Below are the code and all the weights of a small trained network. Each question names an input and a class and asks about switching units off, where a switched-off unit gives its printed mean instead of its output.

import numpy as np


def w(rows, s, z=0):
    codes = np.array(rows[::2]) - 128.0
    scale = np.full(codes.shape[1], s)
    scale[-1] = z or s
    return codes * scale


def f(y):
    return y / 2 * (1 + np.tanh(0.7978845608 * (y + 0.044715 * y**3)))


def log_softmax(a):
    a = a - a.max(-1, keepdims=True)
    return a - np.log(np.exp(a).sum(-1, keepdims=True))


def net(x, mask):
    res = np.array(x, float).reshape(1, 4) / 4 @ E
    y = f(res @ A[0][:, :-1].T + A[0][:, -1])
    res = res + np.where(mask, y, B[0][:, -1]) @ B[0][:, :-1]
    return log_softmax(res[-1] @ U[:, :-1].T + U[:, -1])


A, B = {}, {}
E = w([
[66,20,233,186],'x0',
[2,153,48,133],'x1',
[221,60,31,185],'x2',
[132,186,133,229],'x3',
],0.0083)
A[0] = w([
[115,149,33,88,171],'neuron 1',
[86,188,163,127,53],'neuron 2',
[130,135,131,136,122],'neuron 3',
[194,134,176,70,111],'neuron 4',
[64,186,160,106,82],'neuron 5',
[101,98,233,106,124],'neuron 6',
[221,76,115,193,135],'neuron 7',
[41,144,130,78,168],'neuron 8',
[121,186,121,138,174],'neuron 9',
[170,111,167,51,89],'neuron 10',
[127,130,91,98,153],'neuron 11',
[150,112,216,145,123],'neuron 12',
[134,131,114,117,77],'neuron 13',
[134,89,126,70,79],'neuron 14',
[148,161,173,174,41],'neuron 15',
[166,180,71,137,45],'neuron 16',
[176,106,244,164,149],'neuron 17',
[149,190,92,149,55],'neuron 18',
[116,144,46,90,162],'neuron 19',
[36,92,86,156,133],'neuron 20',
[196,165,30,116,147],'neuron 21',
[106,111,160,137,108],'neuron 22',
[142,195,97,150,133],'neuron 23',
[206,90,118,184,133],'neuron 24',
[71,192,168,121,57],'neuron 25',
[138,103,137,73,117],'neuron 26',
[90,82,214,66,7],'neuron 27',
[122,201,115,143,204],'neuron 28',
[140,152,148,169,253],'neuron 29',
[205,145,183,75,128],'neuron 30',
[226,90,118,199,117],'neuron 31',
[17,79,174,222,196],'neuron 32',
[145,34,135,127,6],'neuron 33',
[19,74,166,220,149],'neuron 34',
],0.011,0.0039)
B[0] = w([
[97,75,129,145,218],'neuron 1',
[167,147,127,170,160],'neuron 2',
[129,131,136,130,127],'neuron 3',
[89,116,75,165,197],'neuron 4',
[175,138,120,158,185],'neuron 5',
[72,148,147,43,217],'neuron 6',
[193,76,109,157,244],'neuron 7',
[163,117,99,148,214],'neuron 8',
[141,123,154,148,160],'neuron 9',
[102,140,79,135,182],'neuron 10',
[111,111,121,139,161],'neuron 11',
[77,124,170,98,192],'neuron 12',
[122,126,127,124,125],'neuron 13',
[120,171,100,127,154],'neuron 14',
[112,172,158,136,145],'neuron 15',
[110,100,178,87,180],'neuron 16',
[72,105,197,115,232],'neuron 17',
[132,135,189,109,160],'neuron 18',
[94,76,125,148,203],'neuron 19',
[122,62,86,168,195],'neuron 20',
[102,52,140,116,252],'neuron 21',
[129,119,144,102,147],'neuron 22',
[138,122,195,124,172],'neuron 23',
[161,93,123,135,221],'neuron 24',
[178,148,128,171,176],'neuron 25',
[119,140,107,126,158],'neuron 26',
[84,164,131,23,197],'neuron 27',
[149,117,169,153,179],'neuron 28',
[127,130,199,153,178],'neuron 29',
[83,104,75,181,212],'neuron 30',
[184,54,112,150,241],'neuron 31',
[139,3,231,70,254],'neuron 32',
[190,129,131,164,162],'neuron 33',
[137,66,220,102,241],'neuron 34',
],0.013,0.0087)
U = w([
[227,110,139,148,172],'0',
[165,162,118,109,3],'1',
[163,247,146,162,118],'2',
[61,116,159,98,165],'3',
[115,124,58,172,155],'4',
[138,156,133,69,38],'5',
[115,184,66,110,112],'6',
],0.016,0.0061)

Each question gives the input, the list of numbers given to net, and the class t.
The units are the neurons (one row each of A and B). Each row of codes is followed by its name. A weight is (code - 128) times the scale printed after its matrix; where a second scale follows, it is the last column's (A, B and U).
mask holds one flag per neuron, in row order. A switched-off neuron (its flag False) gives its mean, the last column of its row in B, instead of its output. The means were averaged over made-up inputs and are rounded, as every weight is.
A unit's drop is (log p(t) with every unit on - log p(t) with that unit switched off) / (log p(t) with every unit on - log p(t) with every unit switched off).
The circuit of an input: a set's keep is (log p(t) with only the set's units on - log p(t) with every unit switched off) / (log p(t) with every unit on - log p(t) with every unit switched off). Starting from the 12 units with the biggest drops (on a tie, the unit counted first), units are removed one at a time, each time the one whose removal leaves the highest keep (on an exact tie, the one counted first), for as long as the keep stays at least 0.8.
circuit, biggest first: the units of the circuit, biggest drop first
top k neurons: the k neurons with the biggest drops, biggest first
drop when u is switched off: that unit's drop, to one decimal
input [-5,3,8,-7], class 3: circuit, biggest first => (neuron 21)
input [-2,4,-1,5], class 0: top 2 neurons => (neuron 6; neuron 17)
input [7,-8,3,-4], class 3: top 3 neurons => (neuron 17; neuron 6; neuron 12)
input [-3,0,5,-6], class 4: top 2 neurons => (neuron 32; neuron 34)
input [3,3,1,8], class 0: top 2 neurons => (neuron 6; neuron 27)
input [-6,0,4,-7], class 3: top 2 neurons => (neuron 21; neuron 16)
input [-5,3,6,-2], class 3: top 2 neurons => (neuron 21; neuron 16)
input [7,-6,2,2], class 3: top 3 neurons => (neuron 17; neuron 12; neuron 6)
input [-1,3,0,5], class 0: top 4 neurons => (neuron 6; neuron 17; neuron 27; neuron 12)
input [-2,-2,-3,-5], class 6: drop when neuron 32 is switched off => 0.1
input [-5,-6,-6,-1], class 4: drop when neuron 4 is switched off => 0.2
input [-4,5,-1,-4], class 4: drop when neuron 32 is switched off => 0.3
